Here is a tiny trained network, its code and every weight. The questions are about switching its units off for an input and a target symbol, where a switched-off unit gives its printed mean instead of its output.

import numpy as np


def w(rows, s, z=0):
    codes = np.array(rows[::2]) - 128.0
    scale = np.full(codes.shape[1], s)
    scale[-1] = z or s
    return codes * scale


def norm(h):
    return h / np.sqrt((h * h).mean(-1, keepdims=True) + 1e-5)


def f(y):
    return np.maximum(y, 0)


def softmax(a):
    e = np.exp(a - a.max(-1, keepdims=True))
    return e / e.sum(-1, keepdims=True)


def log_softmax(a):
    a = a - a.max(-1, keepdims=True)
    return a - np.log(np.exp(a).sum(-1, keepdims=True))


def net(x, mask):
    ids = ['Σεζηθμξφψ'.index(c) for c in x.split()]
    T = len(ids)
    res = E[ids] + P[:T]
    r = norm(res)
    for j in range(3):
        rows = slice(2 * j, 2 * j + 2)
        q, k, v = (r @ M[0][rows].T for M in (Q, K, V))
        z = softmax(np.where(np.tri(T) > 0, q @ k.T / 2**0.5, -1e9)) @ v
        o = O[0][rows]
        res = res + np.where(mask[j], z, o[:, -1]) @ o[:, :-1]
    y = f(norm(res) @ A[0][:, :-1].T + A[0][:, -1])
    res = res + np.where(mask[3:7], y, B[0][:, -1]) @ B[0][:, :-1]
    return log_softmax(norm(res)[-1] @ U[:, :-1].T + U[:, -1])


Q, K, V, O, A, B = {}, {}, {}, {}, {}, {}
E = w([
[156,132,29,208,132,181],'Σ',
[100,248,162,146,150,208],'ε',
[186,232,120,187,173,160],'ζ',
[157,132,44,147,73,76],'η',
[150,125,100,111,62,92],'θ',
[133,250,161,123,154,84],'μ',
[194,155,165,117,78,160],'ξ',
[64,77,154,3,116,192],'φ',
[242,130,123,166,109,111],'ψ',
],0.021)
P = w([
[55,119,229,160,2,111],'0',
[174,131,143,122,89,120],'1',
[166,141,123,117,125,150],'2',
[171,139,123,118,130,152],'3',
[180,129,112,111,137,156],'4',
[178,127,117,113,135,157],'5',
[179,120,116,110,141,158],'6',
[177,120,129,115,135,155],'7',
[171,128,166,134,121,141],'8',
[175,127,178,137,120,135],'9',
],0.013)
Q[0] = w([
[159,114,181,108,150,194],'h0',
[160,180,147,76,62,185],'h0',
[132,131,133,126,119,128],'h1',
[115,139,91,135,81,123],'h1',
[226,70,110,108,50,5],'h2',
[45,109,94,160,173,21],'h2',
],0.029)
K[0] = w([
[115,49,158,111,203,122],'h0',
[120,89,144,35,148,157],'h0',
[129,132,131,123,124,132],'h1',
[144,141,107,128,137,120],'h1',
[254,69,49,160,11,115],'h2',
[62,118,120,236,67,91],'h2',
],0.029)
V[0] = w([
[132,162,189,51,129,67],'h0',
[145,182,87,113,76,106],'h0',
[93,101,119,137,141,108],'h1',
[135,80,106,5,194,172],'h1',
[87,99,146,144,148,118],'h2',
[123,116,126,177,80,142],'h2',
],0.028)
O[0] = w([
[109,168,44,109,148,146,193],'h0',
[200,182,131,69,146,103,187],'h0',
[126,125,78,141,144,174,34],'h1',
[111,27,249,198,113,143,9],'h1',
[192,114,104,96,137,151,26],'h2',
[60,108,102,126,147,181,132],'h2',
],0.016)
A[0] = w([
[105,117,197,215,153,173,3],'n0',
[158,175,183,213,183,196,228],'n1',
[147,100,64,248,208,89,67],'n2',
[129,232,172,143,82,240,81],'n3',
],0.019,0.0032)
B[0] = w([
[249,200,39,99,124,62,173],'n0',
[32,205,124,21,156,201,177],'n1',
[167,42,141,173,200,72,150],'n2',
[193,41,186,184,111,133,254],'n3',
],0.015,0.0092)
U = w([
[164,168,29,113,146,140,121],'Σ',
[229,114,127,113,95,97,204],'ε',
[118,169,250,137,129,55,140],'ζ',
[145,64,83,202,165,87,165],'η',
[156,94,140,147,237,167,129],'θ',
[131,134,138,234,16,137,99],'μ',
[52,137,79,172,107,126,50],'ξ',
[112,54,159,78,90,149,254],'φ',
[133,165,160,166,118,253,54],'ψ',
],0.013,0.0044)

Each question gives the input, a string of symbols that net reads in full, and the target symbol t.
The units are the heads (2 rows each of Q, K, V and O) and the neurons (one row each of A and B). Each row of codes is followed by its name. A weight is (code - 128) times the scale printed after its matrix; where a second scale follows, it is the last column's (O, A, B and U).
mask holds one flag per unit, heads first, then neurons. A switched-off unit (its flag False) gives its mean, the last column of its rows in O or B, instead of its output. The means were averaged over made-up inputs and are rounded, as every weight is.
A unit's drop is (log p(t) with every unit on - log p(t) with that unit switched off) / (log p(t) with every unit on - log p(t) with every unit switched off).
The circuit of an input: a set's keep is (log p(t) with only the set's units on - log p(t) with every unit switched off) / (log p(t) with every unit on - log p(t) with every unit switched off). Starting from all 7 units, units are removed one at a time, each time the one whose removal leaves the highest keep (on an exact tie, the one counted first), for as long as the keep stays at least 0.8.
circuit, biggest first: the units of the circuit, biggest drop first
top k neurons: the k neurons with the biggest drops, biggest first
which heads matter: for each layer, one digit per head in row order, 1 if its drop is at least 0.15 and else 0, layers parted by /
drop when u is switched off: that unit's drop, to one decimal
input φ Σ ξ ψ ζ ξ ξ ξ, target μ: circuit, biggest first -> (h0, h1)
input ε η ζ φ μ μ ε ξ ε ζ, target θ: top 3 neurons -> (n2, n1, n3)
input η θ φ, target φ: circuit, biggest first -> (h1)
input φ ξ φ ξ θ φ ζ ζ Σ ε, target ψ: circuit, biggest first -> (h0, n3)
input ε ξ Σ ξ ζ ε ε ε, target ζ: circuit, biggest first -> (h1, n0, n3)
input Σ η θ φ Σ ξ ε ε, target ψ: circuit, biggest first -> (n1, n3, h1)
input φ ξ θ ξ ψ, target η: circuit, biggest first -> (h0, n2, h1)
input ψ ε μ μ ε Σ ψ ε, target ζ: which heads matter -> 100
input φ ψ Σ Σ ε ε ζ θ, target ξ: which heads matter -> 101
input ξ φ φ, target ε: circuit, biggest first -> (n0, h2, h1)
input Σ θ Σ φ μ ξ μ, target ζ: which heads matter -> 011
input η ξ φ φ, target ε: which heads matter -> 111
input ε μ θ ξ φ Σ ξ ψ ξ, target μ: which heads matter -> 100
input ξ φ Σ θ ψ, target η: top neuron -> (n2)
input ξ ε Σ ε φ θ, target ξ: drop when h0 is switched off -> 0.3
input θ ε ξ φ ξ ψ Σ μ, target ζ: drop when h0 is switched off -> 0.1
input ζ Σ ε ψ ξ ε, target ε: drop when n3 is switched off -> 0.4
